Below are the code and all the weights of a small trained network. Each question names an input and a class and asks about switching units off, where a switched-off unit gives its printed mean instead of its output.

import numpy as np


def w(rows, s, z=0):
    codes = np.array(rows[::2]) - 128.0
    scale = np.full(codes.shape[1], s)
    scale[-1] = z or s
    return codes * scale


def f(y):
    return y / 2 * (1 + np.tanh(0.7978845608 * (y + 0.044715 * y**3)))


def log_softmax(a):
    a = a - a.max(-1, keepdims=True)
    return a - np.log(np.exp(a).sum(-1, keepdims=True))


def net(x, mask):
    res = np.array(x, float).reshape(1, 3) / 4 @ E
    y = f(res @ A[0][:, :-1].T + A[0][:, -1])
    res = res + np.where(mask, y, B[0][:, -1]) @ B[0][:, :-1]
    return log_softmax(res[-1] @ U[:, :-1].T + U[:, -1])


A, B = {}, {}
E = w([
[214,108,155,165,126,80,132,131,90,128,82,96],'x0',
[119,252,169,175,129,114,124,124,130,126,143,168],'x1',
[70,111,149,100,130,65,122,119,90,93,126,181],'x2',
],0.018)
A[0] = w([
[181,114,191,198,128,27,140,130,78,119,68,122,7],'n1',
[84,149,142,144,125,116,134,130,145,128,150,178,17],'n2',
[102,72,86,74,109,130,148,144,131,118,106,107,223],'n3',
[66,112,65,91,136,180,121,126,215,156,202,121,64],'n4',
[174,187,100,170,125,245,149,151,206,205,147,96,94],'n5',
[108,79,141,109,137,58,119,114,73,95,92,178,13],'n6',
[44,190,178,114,127,132,111,108,121,84,162,222,129],'n7',
[213,37,109,165,124,174,137,153,130,173,52,51,127],'n8',
[100,2,76,38,130,145,141,130,119,107,102,124,88],'n9',
[173,227,172,219,126,109,134,131,145,143,131,161,27],'n10',
[97,89,104,61,120,112,124,126,129,123,122,106,49],'n11',
],0.012,0.016)
B[0] = w([
[43,54,163,192,116,174,60,143,150,155,93,180,185],'n1',
[152,162,58,91,120,122,136,135,126,147,181,110,148],'n2',
[150,152,167,136,118,118,92,115,95,114,71,91,238],'n3',
[191,159,231,156,133,92,73,74,74,106,74,85,208],'n4',
[71,47,181,166,123,135,79,148,119,137,92,188,233],'n5',
[252,149,179,143,160,106,121,69,88,96,74,123,163],'n6',
[82,136,62,129,133,135,169,176,205,144,203,130,251],'n7',
[167,213,61,63,137,109,192,119,141,109,172,34,249],'n8',
[78,53,143,183,124,150,86,150,150,166,112,208,243],'n9',
[186,111,195,104,135,111,61,89,83,103,85,115,202],'n10',
[104,123,135,121,137,154,118,157,141,109,167,165,159],'n11',
],0.014,0.021)
U = w([
[237,131,198,160,144,123,129,108,90,133,58,93,154],'0',
[3,99,166,177,142,136,121,138,148,142,106,214,186],'1',
[136,152,54,119,136,125,212,139,148,140,175,61,7],'2',
],0.015,0.012)

Each question gives the input, the list of numbers given to net, and the class t.
The units are the neurons (one row each of A and B). Each row of codes is followed by its name. A weight is (code - 128) times the scale printed after its matrix; where a second scale follows, it is the last column's (A, B and U).
mask holds one flag per neuron, in row order. A switched-off neuron (its flag False) gives its mean, the last column of its row in B, instead of its output. The means were averaged over made-up inputs and are rounded, as every weight is.
A unit's drop is (log p(t) with every unit on - log p(t) with that unit switched off) / (log p(t) with every unit on - log p(t) with every unit switched off).
The circuit of an input: a set's keep is (log p(t) with only the set's units on - log p(t) with every unit switched off) / (log p(t) with every unit on - log p(t) with every unit switched off). Starting from all 11 units, units are removed one at a time, each time the one whose removal leaves the highest keep (on an exact tie, the one counted first), for as long as the keep stays at least 0.8.
circuit, biggest first: the units of the circuit, biggest drop first
top k neurons: the k neurons with the biggest drops, biggest first
drop when u is switched off: that unit's drop, to one decimal
input [2,-2,0], class 2: top neuron	n4
input [1,-1,5], class 0: top 2 neurons	n6; n5
input [-1,3,1], class 2: top 3 neurons	n5; n9; n1
input [7,5,2], class 1: top 3 neurons	n1; n8; n4
input [-7,-2,-2], class 0: top 2 neurons	n4; n1
input [4,1,1], class 1: top 2 neurons	n4; n1
input [7,0,-7], class 2: top 2 neurons	n8; n4
input [-5,-8,-2], class 0: top 2 neurons	n4; n3
input [1,-3,0], class 2: top 2 neurons	n4; n10
input [4,3,2], class 1: top 2 neurons	n1; n8
input [-2,-4,0], class 0: top 2 neurons	n7; n5
input [-6,-7,-1], class 0: top 2 neurons	n4; n3
input [0,1,-7], class 1: top 2 neurons	n5; n4
input [5,8,4], class 1: circuit, biggest first	n1
input [-2,-3,-2], class 0: drop when n4 is switched off	0.0
input [-8,-1,-7], class 0: drop when n4 is switched off	3.2
input [-3,-1,-3], class 0: drop when n7 is switched off	0.5
